In the rows, 128 means zero.
Each row has a class, written as a number after it.
[106 165  88 195 122 111 163  92  92 153 120 124 157 131 123 119  71 109
 178 113 135 145 128  90 100 107 153 139 127 129  31 131 130 143 150 153
 162 125  91 147  50 186 140  79 121 172 157]	1
[131  88  99 118 125 158  91  95 187 127 145 115 116 150 146 126 199 104
 105 122 110  97 115 157 196 118 105 121 104 146 156 131 108 121 113 131
 142 138 133 160 165 128 138 123 111 128  93]	8
[120 144 112 118 181 171 121 125 130 153 151 140 142 116 129 144 150 126
 123 123 133 157 115 141 161 116 111 139 133 131 145 143 116  93 127 143
 143 148 127 127 149  88 145 146 129 135  94]	9
[105 188 101 160 142  98 197 145  69 113 135 150 135 104 134 114  35 167
 181 125 159 160 116  73 135 107 143 159 156 121  93 129 146 158 116 114
 171  77 116 125  64 151 134  88 136 120 171]	7
[112 101 156 128 156 172  80 146 116  80  84 130 134  78  97 125 154 106
  76 123  70 128 174 139  81 164 138 105 125 106 172 107 144  93 129  98
  47 152 156  88 211 105 139 161 152  94 114]	6
[116 134 134 159  73  83 161 100 113 174 124 126 176 143 132 142  81  83
 147 108 150 157 130 101  93 102 118 144 127 118  84 103 146 150 125 111
 187 105 109 120  95 129 121 180 139 145  94]	1
[127 137 106 191 171 112 125 174 121 143  84 139 127  88  95 162  97 106
 120 127 155 122 105 134  96 113 121 181 177 144 130 120 168 152 123 115
 183  41 114 195 120 115 143 127 147 112 125]	2
[145 172  68 220 165 113 144 171  66 123  82 131 134 117 123 111 114 156
 131 113 145 142 161 108 141 114 132 127 153 116 116 129 142 163  82 108
 120  90 123 116 110 104 125 147 120 108 133]	2
[133 163  82 170 137  83 162 141 143 179 132 124 132 174 139 135  93 142
 159 113 172 130 100 112 145 102 123 130 143 135  92 126 119 160 122 134
 169 104  88 169  80 137 121 132 112 161 154]	4
[104  82 147  86 137 196 114  96 169 121 131 118 142 128 100 149 136  73
 132 105 128 139 100 147  50 135 120 134 122 125 118 129 132  98 135 145
 118 171 134 153 161 138 137 144 108 138 110]	8
[103 159  96 129 119  92 120 116 154 118  98 136 131  93  95  97  93 147
 149 125  92 129 150  79 139 133 172 124 114 107  98 129 134 162 140 112
 100 143 127 112 154 152 143 116 129 146 131]	4
[ 98 143 108 135 187 145 133 164 170 158  95 119 105 117  68 132  82 112
 165 146 168 140 107 132  51 140 167 153 132 132  80 153 134 121 163 138
  92 131  88 170 128 148 136  97 109 165 163]	11
[147 151  59 137 103 103 192 183  98  74 146 140 125 112 137 105 103 164
 158 115 176 164 141  97 141 114 166 126 124  96 151 135 165 167  81 115
 135 105 127  74  77 138 136 104 127 107 164]	2
[111 128 120  80  84 107 144 131 162  85 144 129 135 110 134 125 119 150
 133 117 113 149 121 101 112 133 180 109 104 107 138 127 138 134 144 126
 101 159 137  90 131 157 135 114 147 132 153]	4
[143 128 134 193 130 135 144 107  94 127 136 109 111 184 138  89  91 119
 153 115 127 123 181  75 146 130 117  70 113 123  36 117 121 146  71 125
 120 154 107 147 111 146 101 144  92 146 189]	10
[119  92 160 134 101 132 101 100 150 102 128 125 128 151 156 127 150 143
 106 125  94 101 159 120 150 138 128  87  89 136 116 116 111 107 135 122
  84 173 145 126 174 132 123 128 125 132 149]	7
[144  92 127  96  63  75 140 116 186 139 192 133 116 160 165 141 153 118
 118 133 150 101 111 137 232 111 106 126 106 142 160 114 131 134 109 119
 212 105 121 153 121 115 128 125 142 137 117]	9
[122 128 115 155 143 132 137 116 147 155 142 115 132 179 141 118 102 134
 159 116 166 136 152  98 136 104 126  92 108 129  59 135 104 143 132 142
 124 155 105 139 104 143 112 133  77 170 152]	3
[123 113  60 130 158 159  73 136 203 127 125 134  77  99 122 128 186  99
  93 149  96  94 118 147 182 128 161 149 117 154 171 140 124 126 131 124
 113 103 122 165 212 134 155  76 122 129  93]	10
[119 118 143 118 146 154 111 135 153 139 146 143 123 122 135 135 129 118
 118 135 117 148 131 111 149 117 115 125 120 134 143 133 130 119 116 121
 133 129 135 129 196  86 113 175 131 121  82]	10
[132 188  84 193 138  77 161 136  78 135 135 144 137 118 127 103  90 150
 148 135 134 135 143  83 222 104 131 140 141 125  96 115 136 156 106 112
 179  75 116 123  77 135 126 118 150 137 127]	9
[150  57 125 116 102 158 103 125 161  97 160 125 116 137 147 148 182 113
 106 107 134  94 133 160 174 128  86 112 109 139 167 131 151 112  88 147
 162 140 137 160 146 120 159 101 115 119 133]	2
[141 162  73 197  84  53 155 111 125 152 143 123 135 160 185 124 151 158
 122 126 128 118 137 105 220  92 118 121 108 136 118 114 106 160 131 104
 165  80 125 117  92 139 110 142 150 132 101]	0
[125 187   4 149 155 112 114 160 158 132 117 134  84  79 138 116 168 160
 118 164 111 119 107 120 240  96 187 162 126 132 173 157 103 151 134 127
 132  79 120 126 139 145 157  52 136 131 105]	5
[109 123 132 162  89  93 120  72 134 146  87 129 146 132 116 122  96  97
 130 116  98 115 161  94 108 128 125 134 100 130  70 103 130 148 137 104
 123 129 126 136 161 152 129 156 118 153 109]	7
[130 106 108  90  94 122 110 166 177  48 144 138 108  86 154 122 172 178
 109 143 105 135 135 125 164 130 189 116  93 130 185 147 145 133 141 127
  90 154 153  92 158 126 139  88 151 105 136]	2
[113 142 121  97 144 137 132 141 134  89 169 148 105 111 141  98 126 191
 142 134 134 143 140 106 216 124 127 109 119 110 163 146 122 134 117 120
 127 133 151  92 153  93 133 116 137  86 130]	0
[135 156  83 199 147 121 124 107  90 148 126 127 135 120 146 106 130 116
 136 117  97 109 152 109 194 113  96 130 129 133 109 123 122 136 110 125
 165 106 110 144 105 143 146 107 113 146 121]	6
[118 140  72  78 135 171 112 137 145 108 136 138 116  82 123 125 174 138
 110 144 114 160 132 124 175 115 156 129 108 101 194 150 110 110 119 129
  90 154 147  63 181 110 154 123 130 118  82]	5
[120 111 118 179 144 159 109  80 113 123 104 107 139 138  95 105 131  83
 138 108 102  98 145 122 111 129 117 120 129 123  66 118 132 131 109 129
 123 146 122 178 131 170 137 129 105 150 137]	8
[130  58 148  76  74 144 115 129 201 122 107 125 141 141  92 159 124  74
 124 102 152 146 137 142   4 151 145 124  85 113 122 114 163 130 133 133
  87 180 133 115 188 131 134 174 103 154 113]	2
[121  92 153 173 136 142  98  98 143 155  97 110 125 181  82 118 112  90
 122 115 122 102 169 127  84 165 122  81 111 123  37 108 129 112 118 138
  91 191 104 164 165 134 124 159  97 162 170]	9
[128 164  75 159 132 122 178 103  94 104 153 118 134 123 146  92 110 141
 178 116 133 139 121  86 173 102 139 130 132 121  85 141 126 153 103 136
 170 114 115 134  46 179 131  83 118 135 155]	8
[140 120  97 140 126 101 132 138 167 154 138 118 117 182 144 130 137 145
 129 112 156 108 125 131 176 116 108  97 121 131 131 125 119 147  97 128
 145 131 109 159 126 111 125 139 107 135 148]	4
[146 117  83 156 135 122  96 134 208 166 151 125  90 190 183 120 182 147
 107 146 126 110 137 127 236 107 121  90  83 165 133 145  88 140 120 134
 117 145 107 150 184  96 100 142  98 149  99]	10
[113 115 139 101 116 131 123 114 149 126 130 140 134 123 139 140 127 131
 116 123 122 137 132 120 148 124 112 132 110 130 152 123 128 122 124 108
 128 130 147 110 183  96 134 155 130 115  93]	7
[126 100 150  98 107 134 146 168 134  97 186 128 124 141 181 145 151 162
 118 131 152 141 108 142 168 116 144 106 126 129 174 134 128  98 119 135
 152 132 136 107 103  99 124 108 163  95 164]	1
[135 135  77 144 114 103 158 160 165 130 128 134 127 140 129 140 102 136
 158 124 171 149 110 113 106 111 155 140 111 134 104 138 148 160 132 139
 145 121 102 145  95 144 129 108 110 153 149]	2
[123 158  53 199 203 134  78 140 184 186  81 124  94 143 104 124 162 145
 106 141 135 111 142 144 171 123 132 129 113 143 115 140  92 138 155 107
  81 122 114 149 206  85 137 154 108 129  88]	0
[121 123 153 122  93 107 154 115 138 191 156 132 174 166 165 170 103 104
 139 112 169 168  98 128 123  90  91 143 125 137 127 115 128 129 129 134
 208 112 113 132 101  89 109 193 142 139  75]	1
[128  91 120 144 108 141 122 144 115 114  78 109 106 134  62 127 118  81
 107 121 143 113 166 131  51 155 141 101 135  79 114 103 153 131  76  97
  74 140 126 115 169 139 140 155 111 117 161]	5
[118 149  81 211 215 151  88 141  97 138  71 128 111  85  66 124 139 101
 100 128 105  89 147 143 147 138 137 157 175 135 115 115 139 116 102 111
 128  75 115 184 151 132 169  91 136 115 145]	9
[133 166  94 196 179 149 142 106  65 130 156 127 126 143 144  98 127 161
 151 109 135 118 153 111 222 111  78 107 139 118 102 139 109 128  92 136
 159 120 131 139 100 115 141 111 114 116 141]	0
[139 108  99 163  46  99 153  48 124 130 156 109 153 178 157  94 138  99
 158 100 111 108 147  98 171 109 101 106  88 126  62 109 122 148  98 130
 166 152 119 133  80 194 124 130  99 171 121]	8
[137  92 148 147 153 152  58 137 150  97 122 128 107 116 146 119 197 137
  73 138  67  92 173 149 186 145 116  86 103 136 178 124 113  87 134 112
  82 156 148 119 204  91 133 138 143 104 121]	6
[128 119 148  98  49  90 212 117 123 141 189 132 168 165 201 178  95 137
 146 100 182 180  84 111 109  91  98 140 107 138 136 109 143 124 124 135
 193 109 129 101  67 141 114 162 139 136 123]	7
[128  82 178  73  99 159 173 144 112  43 194 123 133 139 163 122 132 155
 137 110 149 149 117 125 123 132 123  86 132 107 158 125 143  96  89 131
 133 158 157  97  95 128 112 131 146  84 177]	8
[127  96 124 150 139 175 107 126 112 112 106 133 147  96  87 148 134  83
 114 104 125 135 137 146  67 134 112 147 136 122 128 121 167 112 113 137
 128 131 135 149 153 130 161 138 124 126 118]	2
[125 146 123 109 148 128 149 156 149 122 179 134 115 142 184 145 149 191
 128 136 149 147  95 134 194 111 120 118 123 133 165 148 103 117 148 134
 147 116 139 115 121  92 117 123 153 103 132]	0
[117 110 117 119 115 127 128 133 165 110 133 136 103 108 106 123 109  98
 128 136 117 125 131 105 121 131 156 140 120 128 129 122 159 140 118 113
 130 109 122 143 170 143 132 119 135 127 122]	10
[ 97 121 136 126 180 167  76 157 148 128  58 132 107  69  47 147 119 103
  96 151 107 127 133 133  70 145 155 143 146 107 141 128 138 114 142 112
  69 131 140 133 219 102 145 151 141 114 110]	5
[110 105 100  23 107 153 112 160 198  70 173 142 121  81 168 141 197 159
  94 141 133 166 125 131 164 104 181 118 100 113 243 141 118 117 145 112
  84 135 170  44 165 113 130 113 140  94  74]	3
[134  75 141 124  64 115 158  88 120 167 158 114 154 155 126 163 140  37
 129  99 160 117 114 155  91 115  58 150 114 127 133 104 158 101  93 117
 203  97 122 154  95 153 142 150 123 160  87]	11
[143 174  59 176 175 100 110 151 148 178 116 126 122 160 161 123 167 173
 112 126 139 123 129 130 234  98 110 110 133 140 160 138  93 156 104 116
 132 110 114 137 151  77 123 162 117 125  95]	4
[112 113 119 160 160 147 122 135 150 124  87 112 101 145  59 119  91 109
 139 116 148 107 151 129  59 161 144 112 127 104  68 120 146 139 125 122
  72 148 111 163 153 146 136 120 104 132 184]	0
[118 104 153  75  95 135 135 133 166 114 143 135 151 105 140 159 133 103
 114 124 113 163 111 130  66 130 142 132 103 119 170 118 141 104 165 122
 112 148 140  90 150 124 128 157 150 129 102]	6
[124 143 127 145 145 112 108 132 155 186 122 131 123 137 142 153 133 136
 124 152 131 134 112 114 177  98 105 128 123 138 124 138 106 128 141 131
 158 123 121 144 161  89 117 167 129 146  81]	5
[140  98 137 140 126 130 101 162 147  59 144 131 107 118 157 120 164 180
 112 138 108 103 146 123 188 133 151  91 110 143 141 144 138 123 124 145
 111 152 142 137 137 126 135  81 141 113 175]	2
[102 120 145  93 124 143 121 125 157  90 123 139 132 110 141 135 129 155
 120 132 106 151 131 113  90 138 174 117 102 126 131 137 121 107 169 128
  66 168 147  94 173 132 128 122 140 125 138]	7
[110 124  82 166 208 154  83 172 163 115  58 129  68 108  75 127 125 131
 101 139 140  80 134 154 113 151 171 143 158 137 137 131 131 141 123 106
  70  87 112 184 191 126 153  71 113 102 182]	7
[119 175  72 172 220 165 152 163  95 155 146 155 112  85 131 151 112 118
 134 136 157 156  75 136 122  96 134 184 193 151 160 149 133 112 126 134
 177  47 111 176 115 110 134  99 148 115 115]	10
[134 101 110  92 128 139 133 161 181 100 156 129  89 135 135 117 130 136
 138 132 143 115 129 137 150 140 145 111 111 120 160 137 134 126 120 130
 121 141 111 136 127 125 135  85 110 120 181]	6
[136 155  76 186 150  96 135 140 137 147 120 125 108 159 125 106 123 156
 139 136 143 115 151 112 191 123 149 109 120 132  83 133 113 148 112 127
 122 129  97 143 111 129 123 111 114 149 160]	9
[ 99 109 158 140 182 166 111 148 143 117 114 120 131 106 101 158 105 113
 121 125 150 130 125 130  42 121 156 127 156 133 103 129 131 109 162 133
 104 121 128 167 135 142 133 117 128 132 159]	3
[109 153 103 248 235 175  70 120 100 192  81 119 130 136 109 133 131 122
 124 131 115  99 136 144 154 113 110 130 158 160  60 142  95 110 141 151
 135 125  95 210 136 106 146 106 115 145 136]	1
[101 154  94  89  91  90 168 147 165 151 121 143 131  88  97 156  77 100
 152 150 152 173  78  93  62 108 185 182 131 109 127 128 152 146 165 120
 153 100 116 110 122 155 135 125 147 156  97]	5
[109 174  89 144 167 113 131 131 198 203 107 137 139 153 120 150 104 136
 150 145 148 169  99 113 106 113 163 146 107 146  68 151  95 137 193 152
 117 148  91 140 139 114 112 147 116 186 102]	9
[121 163  68 122 151 122 159 184 148 137 121 131  94 119 112 130 100 155
 150 152 175 160 102 111 121 112 177 141 137 109 132 149 128 144 130 131
 115 116 104 116 112 131 131 107 120 131 160]	5
[134 169  99 199 163  92 134 150  99 143 127 128 134 133 157 133 133 172
 116 124 129 122 119 115 193 101 115 116 158 144 129 126 114 137 117 120
 158  86 121 154  97 115 127 131 153 119 144]	4
[109 194  98 201 186 111 147 166  68 142  97 129 132  85 122 120 106 162
 138 149 130 153 128 109 134 109 153 149 155 134 116 147 119 123 140 109
 119  78 117 122  93 125 118 124 165 125 125]	11
[128 141  58 121 154 141 130 173 183 140 128 139  98 121 134 134 154 124
 108 143 149 155 113 130 139 113 162 145 127 134 177 142 125 140 120 108
 107  94 119 113 185  97 122 143 123 111  83]	10
[120 128 128 111  80 103 171 141 100  99 167 137 139 127 151 112 100 139
 148 119 153 152 135 104 169 113 136 123 126 103 148 119 151 141  93 112
 176 110 133  84  89 116 127 121 150 100 135]	1
[100 156  85  53 127 139 140 158 189 116 109 126 119  85  92 111 122 136
 152 148 135 182 119 121  85 139 209 156  91 103 150 162 133 134 166 121
  49 160 121  58 169 138 138 123 123 147  97]	11
[108 141  95  94 182 163 122 174 165  97 120 139 101 103  90 113 126 153
 128 140 144 153 132 129 121 148 192 121 131 110 145 149 129 119 134 128
  68 158 120 103 170 105 141 105 123 111 157]	9
[121 152  76 138 134  82 100 131 203 162 125 142 109 116 139 130 162 147
 110 157 111 115 118 126 236 111 152 152 111 156 149 139 108 145 156 118
 154 102 114 141 170 103 135 115 146 143  77]	9
[102 135  85 125 160 177 107 124 110  81  96 142 117  71  91 107 133 125
 115 117  94 124 153 123 121 143 163 148 131 107 152 129 139 116 115 111
  72 128 149 105 185 142 168  88 122 105 132]	7
[130 159  87 235 163 133 125 117  46 149 121 123 141 137 148 107 136 134
 130 111 124 113 162 120 202 101 105 115 152 129 100 130 112 131  81 129
 168  99 113 147  85 118 137 107 130 118 139]	1
[109 143 131 175 145 121 114 105 152 176 108 135 135 135 118 130  89 103
 138 140 104 141 132  84 110 115 131 135 116 151  60 127 125 142 151 129
 134 132 108 165 165 128 108 163 124 169  92]	10
[107 131 105 118 128 116 129 143 138  95 104 147 112  83 115 127 119 134
 112 130 121 123 132 116 145 128 151 156 138 122 170 119 146 143 116  90
 125  76 143 115 173 121 147 110 141  87 121]	7
[126 122  67 133 111 131 119 126 129 116 105 125 110  95  93 125 150  91
 110 133 117 110 139 126 134 126 153 138 127 100 148 119 140 128 107 115
 114 112 128 116 151 162 160  99 127 135 118]	5
[135 103 163 168  81 110 151  84 103 119 146 104 163 184 169 121 135 125
 137 108 118 125 145 106 133 115  93  83 106 128  73 110 119 129 107 123
 143 157 135 132  89 149  93 173 130 142 131]	8
[112 171 103 118 188 146 190 205  82  90 138 137 108  93  88 105  58 156
 181 137 191 172 114 108  87 133 171 143 167  96 124 151 159 125 103 123
 120  93 108 112  69 142 134  81 136 107 195]	11
[125 177  51 109 169 126 134 184 152 120 135 138 104 115 139 107 144 203
 134 134 151 157 116 115 194 115 174 119 137 112 183 155 117 158 107 121
  99 121 127  91 139  97 135 109 129 104 134]	4
[ 74 181 134 173 239 161 101 141 114 139  46 146 132  68  66 128  58 147
 144 143 105 153 139  97  59 137 162 163 160 135  67 147 128 130 168 132
  72 128 119 159 177 113 134 123 129 130 131]	7
[110 164  30 165 179 146 116 156 147  96 115 146  77  62 102  99 128 136
 129 154 104 120 124 104 169 122 200 158 141 139 129 153 131 146 135 125
 109  77 112 146 152 167 156  36 130 123 144]	10
[106 163 107  98 195 160 125 167 161 123 116 133 119 116 105 123 105 174
 149 123 142 166 116 114 107 134 170 115 138 113 127 156 117 128 139 145
  76 166 119 118 158  98 131 130 116 122 153]	4
[120 142 112 164 172 140 140 152 120 131 106 132 113 144 117 131  96 141
 136 121 162 129 127 127 103 129 135 132 149 129 106 130 128 134 114 125
 112 111 112 150 134 120 131 118 107 117 173]	7
[124 186  40 153 173 120 153 156 112 154 149 138 119  86 146 124 144 146
 148 141 154 145  97 127 206  85 137 176 147 142 164 162 115 125 124 125
 178  54 111 132  88 130 145  82 141 132  93]	11
[128  62 174  89  53 113 127  83 149  77 168 129 116 161 155 106 128 133
 130 112 110  92 169 108 190 139 102  82  81 120 124 112 137 125  89 119
 139 167 145 125 156 134 130 121 113 118 162]	7
[126  92 113  77 102 159 147 154 169  95 151 131 108 137 114 120 126 102
 123 124 149 156 140 122  85 144 158 111 104  98 159 124 156 127  96 111
  82 151 132  84 184 122 125 150 116 116 126]	10
[110 145 133  80  73 115 190 141 125  91 169 136 157 116 156 129  82 154
 166 124 143 189 104  97  86 116 191 127 114  99 120 140 139 122 157 141
 132 163 123  59  65 149 120 108 154 130 159]	1
[128 119 102 223 192 164  63 101 107 166  89 121 124 146 109 135 181  98
  79 108 107  81 170 155 175 124  66 108 137 132 121 117 101 116 101 113
 122 107 134 175 199  88 136 171 118 109  78]	0
[118 141 123 120 128 118 138 120 165 155 167 128 152 139 181 153 136 152
 138 131 151 168 111 109 142  77 143 129 110 152 123 140 104 123 180 141
 145 133 125 118 105 130 110 152 128 160  91]	3
[135 105 131 100  84 120 167 151 151  99 198 134 111 147 187 144 135 136
 127 133 141 144 102 112 154 112 142 113 111 138 151 129 135 118 115 132
 161 112 129 121 111 139 107 112 151 122 145]	10
